Below are the code and all the weights of a small trained network. Each question names an input and a target symbol and asks about switching units off, where a switched-off unit gives its printed mean instead of its output.

import numpy as np


def w(rows, s, z=0):
    codes = np.array(rows[::2]) - 128.0
    scale = np.full(codes.shape[1], s)
    scale[-1] = z or s
    return codes * scale


def norm(h):
    return h / np.sqrt((h * h).mean(-1, keepdims=True) + 1e-5)


def f(y):
    return np.maximum(y, 0)


def softmax(a):
    e = np.exp(a - a.max(-1, keepdims=True))
    return e / e.sum(-1, keepdims=True)


def log_softmax(a):
    a = a - a.max(-1, keepdims=True)
    return a - np.log(np.exp(a).sum(-1, keepdims=True))


def net(x, mask):
    ids = ['ΓΞΣΦΩαβεζηθμτψ'.index(c) for c in x.split()]
    T = len(ids)
    res = E[ids] + P[:T]
    r = norm(res)
    for j in range(2):
        rows = slice(4 * j, 4 * j + 4)
        q, k, v = (r @ M[0][rows].T for M in (Q, K, V))
        z = softmax(np.where(np.tri(T) > 0, q @ k.T / 4**0.5, -1e9)) @ v
        o = O[0][rows]
        res = res + np.where(mask[j], z, o[:, -1]) @ o[:, :-1]
    y = f(norm(res) @ A[0][:, :-1].T + A[0][:, -1])
    res = res + np.where(mask[2:14], y, B[0][:, -1]) @ B[0][:, :-1]
    return log_softmax(norm(res)[-1] @ U[:, :-1].T + U[:, -1])


Q, K, V, O, A, B = {}, {}, {}, {}, {}, {}
E = w([
[99,145,185,124],'Γ',
[9,79,72,122],'Ξ',
[58,68,146,44],'Σ',
[72,123,174,115],'Φ',
[160,21,118,148],'Ω',
[37,158,152,139],'α',
[191,212,185,127],'β',
[41,77,150,54],'ε',
[166,148,35,150],'ζ',
[77,183,168,125],'η',
[111,224,21,124],'θ',
[151,138,78,145],'μ',
[204,60,64,156],'τ',
[32,119,97,136],'ψ',
],0.014)
P = w([
[253,84,148,233],'0',
[130,103,12,124],'1',
[121,106,40,113],'2',
[136,77,101,96],'3',
[117,103,90,89],'4',
[113,101,97,88],'5',
[118,91,112,58],'6',
[129,98,147,72],'7',
[115,113,139,65],'8',
[103,110,126,74],'9',
[111,110,155,64],'10',
[108,117,168,72],'11',
],0.006)
Q[0] = w([
[238,130,149,89],'h1',
[80,86,96,44],'h1',
[145,62,117,93],'h1',
[95,148,187,28],'h1',
[114,142,196,90],'h2',
[84,67,143,56],'h2',
[246,143,68,148],'h2',
[56,174,124,71],'h2',
],0.012)
K[0] = w([
[150,135,122,25],'h1',
[182,157,133,133],'h1',
[150,124,187,140],'h1',
[112,151,155,180],'h1',
[164,150,168,171],'h2',
[112,135,152,177],'h2',
[107,141,88,7],'h2',
[141,152,67,208],'h2',
],0.016)
V[0] = w([
[111,133,49,95],'h1',
[104,96,97,73],'h1',
[122,152,149,221],'h1',
[134,123,110,160],'h1',
[233,151,133,143],'h2',
[84,124,77,192],'h2',
[183,14,172,235],'h2',
[156,109,1,103],'h2',
],0.01)
O[0] = w([
[81,99,175,83,186],'h1',
[148,96,119,82,118],'h1',
[156,117,255,160,145],'h1',
[141,108,144,127,147],'h1',
[54,61,84,199,162],'h2',
[184,154,154,136,189],'h2',
[137,195,61,161,55],'h2',
[155,57,82,136,253],'h2',
],0.0092,0.0056)
A[0] = w([
[160,151,90,170,186],'n1',
[94,68,170,63,131],'n2',
[52,114,136,32,103],'n3',
[166,153,213,230,163],'n4',
[228,110,221,146,210],'n5',
[105,125,59,105,147],'n6',
[191,159,90,107,121],'n7',
[146,157,109,171,80],'n8',
[105,66,136,117,107],'n9',
[253,142,100,98,149],'n10',
[99,54,70,102,102],'n11',
[172,53,117,138,253],'n12',
],0.013,0.0057)
B[0] = w([
[206,111,83,11,154],'n1',
[63,87,72,106,223],'n2',
[84,107,209,41,204],'n3',
[125,87,175,58,161],'n4',
[171,97,18,165,200],'n5',
[111,213,221,168,180],'n6',
[138,11,111,237,157],'n7',
[96,118,67,106,136],'n8',
[126,110,97,87,183],'n9',
[176,113,86,219,199],'n10',
[114,72,153,125,215],'n11',
[200,255,93,180,245],'n12',
],0.0071,0.011)
U = w([
[250,66,102,139,254],'Γ',
[106,16,75,100,253],'Ξ',
[125,50,117,7,56],'Σ',
[86,110,87,165,21],'Φ',
[146,83,158,131,43],'Ω',
[103,161,74,116,45],'α',
[105,174,116,145,63],'β',
[121,127,156,138,66],'ε',
[102,130,89,135,14],'ζ',
[204,186,191,46,72],'η',
[135,208,117,84,75],'θ',
[112,47,158,205,30],'μ',
[33,100,127,182,63],'τ',
[123,104,138,93,35],'ψ',
],0.011,0.0037)

Each question gives the input, a string of symbols that net reads in full, and the target symbol t.
The units are the heads (4 rows each of Q, K, V and O) and the neurons (one row each of A and B). Each row of codes is followed by its name. A weight is (code - 128) times the scale printed after its matrix; where a second scale follows, it is the last column's (O, A, B and U).
mask holds one flag per unit, heads first, then neurons. A switched-off unit (its flag False) gives its mean, the last column of its rows in O or B, instead of its output. The means were averaged over made-up inputs and are rounded, as every weight is.
A unit's drop is (log p(t) with every unit on - log p(t) with that unit switched off) / (log p(t) with every unit on - log p(t) with every unit switched off).
The circuit of an input: a set's keep is (log p(t) with only the set's units on - log p(t) with every unit switched off) / (log p(t) with every unit on - log p(t) with every unit switched off). Starting from the 12 units with the biggest drops (on a tie, the unit counted first), units are removed one at a time, each time the one whose removal leaves the highest keep (on an exact tie, the one counted first), for as long as the keep stays at least 0.8.
circuit, biggest first: the units of the circuit, biggest drop first
unit that matters most: the unit with the biggest drop
top k neurons: the k neurons with the biggest drops, biggest first
heads that matter: for each layer, one digit per head in row order, 1 if its drop is at least 0.15 and else 0, layers parted by /
drop when u is switched off: that unit's drop, to one decimal
input α α ψ Γ, target η: unit that matters most -> h2
input α θ Ξ, target η: top 2 neurons -> [n4 n2]
input ψ θ θ β α τ Σ β, target Ξ: circuit, biggest first -> [h2 h1 n2]
input β μ α Ω Ω ε, target τ: circuit, biggest first -> [h2 h1]
input Σ θ Φ, target Σ: heads that matter -> 10
input Ω ψ Σ θ, target Γ: circuit, biggest first -> [h2 n10]
input ψ α ψ, target Γ: heads that matter -> 01
input ψ θ β θ α Σ μ α β θ β, target Σ: circuit, biggest first -> [h2 h1]
input Φ ψ Γ θ θ ψ, target θ: heads that matter -> 01
input β τ β μ β τ θ α θ Σ, target τ: heads that matter -> 11
input β ε Ω ψ, target τ: top 2 neurons -> [n12 n5]
input β ψ ε, target τ: drop when h2 is switched off -> 0.7
input Ξ θ θ Γ θ β θ ε θ, target Σ: drop when h1 is switched off -> 0.5
input Φ θ τ θ θ ζ θ μ α Φ, target θ: drop when h2 is switched off -> 0.9
input β Φ β Ω θ α θ η, target τ: circuit, biggest first -> [h2]
